Below are the code and all the weights of a small trained network. Each question names an input and a class and asks about switching units off, where a switched-off unit gives its printed mean instead of its output.

import numpy as np


def w(rows, s, z=0):
    codes = np.array(rows[::2]) - 128.0
    scale = np.full(codes.shape[1], s)
    scale[-1] = z or s
    return codes * scale


def f(y):
    return y / 2 * (1 + np.tanh(0.7978845608 * (y + 0.044715 * y**3)))


def log_softmax(a):
    a = a - a.max(-1, keepdims=True)
    return a - np.log(np.exp(a).sum(-1, keepdims=True))


def net(x, mask):
    res = np.array(x, float).reshape(1, 3) / 4 @ E
    y = f(res @ A[0][:, :-1].T + A[0][:, -1])
    res = res + np.where(mask, y, B[0][:, -1]) @ B[0][:, :-1]
    return log_softmax(res[-1] @ U[:, :-1].T + U[:, -1])


A, B = {}, {}
E = w([
[115,123,101,148,89,214,246],'x0',
[106,71,142,56,205,47,135],'x1',
[159,96,200,182,176,135,146],'x2',
],0.013)
A[0] = w([
[122,86,74,134,121,208,177,206],'n1',
[176,109,84,192,27,145,83,68],'n2',
[180,142,252,117,96,108,160,110],'n3',
[215,136,180,168,173,173,118,47],'n4',
[160,127,140,122,158,104,33,250],'n5',
[146,187,129,217,83,153,97,82],'n6',
[115,155,160,113,132,158,212,240],'n7',
[80,200,112,149,102,129,117,135],'n8',
[93,106,122,130,46,123,237,216],'n9',
[82,165,1,89,72,94,81,254],'n10',
[110,133,174,154,119,119,21,92],'n11',
[103,133,68,73,105,151,108,131],'n12',
[141,60,207,205,119,118,120,64],'n13',
[217,197,147,132,111,78,64,24],'n14',
[112,70,128,68,187,92,138,4],'n15',
[184,92,224,160,153,150,155,55],'n16',
[94,84,125,38,167,71,227,10],'n17',
[163,217,137,187,114,146,117,102],'n18',
[211,182,62,137,107,211,112,56],'n19',
[161,126,207,144,90,98,153,112],'n20',
],0.0098,0.00095)
B[0] = w([
[79,190,183,115,176,146,90,236],'n1',
[53,104,123,137,92,97,133,213],'n2',
[187,72,99,64,133,129,144,167],'n3',
[192,87,115,110,34,89,138,186],'n4',
[168,154,93,118,203,148,83,209],'n5',
[44,79,103,172,17,117,159,219],'n6',
[95,254,149,128,221,203,65,204],'n7',
[122,90,99,121,94,79,159,169],'n8',
[114,218,139,98,194,172,106,245],'n9',
[169,97,18,38,116,176,217,234],'n10',
[102,192,108,141,195,203,45,188],'n11',
[188,134,63,58,102,141,200,179],'n12',
[189,121,38,71,116,117,207,188],'n13',
[73,181,212,89,195,145,24,183],'n14',
[113,90,172,169,88,80,142,216],'n15',
[195,146,74,52,99,145,166,201],'n16',
[92,40,172,159,147,46,73,236],'n17',
[15,79,175,150,100,71,151,198],'n18',
[117,95,137,143,124,122,122,227],'n19',
[214,123,146,106,88,160,148,152],'n20',
],0.0064,0.011)
U = w([
[86,209,160,158,209,223,120,233],'0',
[220,111,29,119,99,147,255,124],'1',
[13,67,167,207,99,52,200,2],'2',
],0.0082,0.00095)

Each question gives the input, the list of numbers given to net, and the class t.
The units are the neurons (one row each of A and B). Each row of codes is followed by its name. A weight is (code - 128) times the scale printed after its matrix; where a second scale follows, it is the last column's (A, B and U).
mask holds one flag per neuron, in row order. A switched-off neuron (its flag False) gives its mean, the last column of its row in B, instead of its output. The means were averaged over made-up inputs and are rounded, as every weight is.
A unit's drop is (log p(t) with every unit on - log p(t) with that unit switched off) / (log p(t) with every unit on - log p(t) with every unit switched off).
The circuit of an input: a set's keep is (log p(t) with only the set's units on - log p(t) with every unit switched off) / (log p(t) with every unit on - log p(t) with every unit switched off). Starting from the 12 units with the biggest drops (on a tie, the unit counted first), units are removed one at a time, each time the one whose removal leaves the highest keep (on an exact tie, the one counted first), for as long as the keep stays at least 0.8.
units of the circuit, in order: the units of the circuit, biggest drop first
k most important neurons: the k neurons with the biggest drops, biggest first
drop of u: that unit's drop, to one decimal
input [4,-5,-3], class 2: most important neuron -> [n6]
input [6,-7,2], class 2: 2 most important neurons -> [n6 n18]
input [7,-7,2], class 0: 4 most important neurons -> [n7 n9 n1 n17]
input [7,-3,-5], class 0: 3 most important neurons -> [n1 n9 n7]
input [6,5,-5], class 0: units of the circuit, in order -> [n9 n7]
input [8,-8,-7], class 0: 4 most important neurons -> [n9 n1 n7 n17]
input [7,-3,5], class 0: 2 most important neurons -> [n7 n1]
input [-3,-6,6], class 1: 3 most important neurons -> [n13 n16 n17]
input [-6,6,-2], class 0: 2 most important neurons -> [n5 n11]
input [7,-8,7], class 2: 4 most important neurons -> [n6 n18 n2 n4]
input [6,8,-3], class 2: 2 most important neurons -> [n17 n15]
input [4,-6,2], class 2: drop of n18 -> 0.2
input [-2,4,-5], class 1: drop of n18 -> 0.1
input [5,-1,7], class 1: units of the circuit, in order -> [n16]
input [-4,-6,0], class 2: drop of n6 -> 0.1
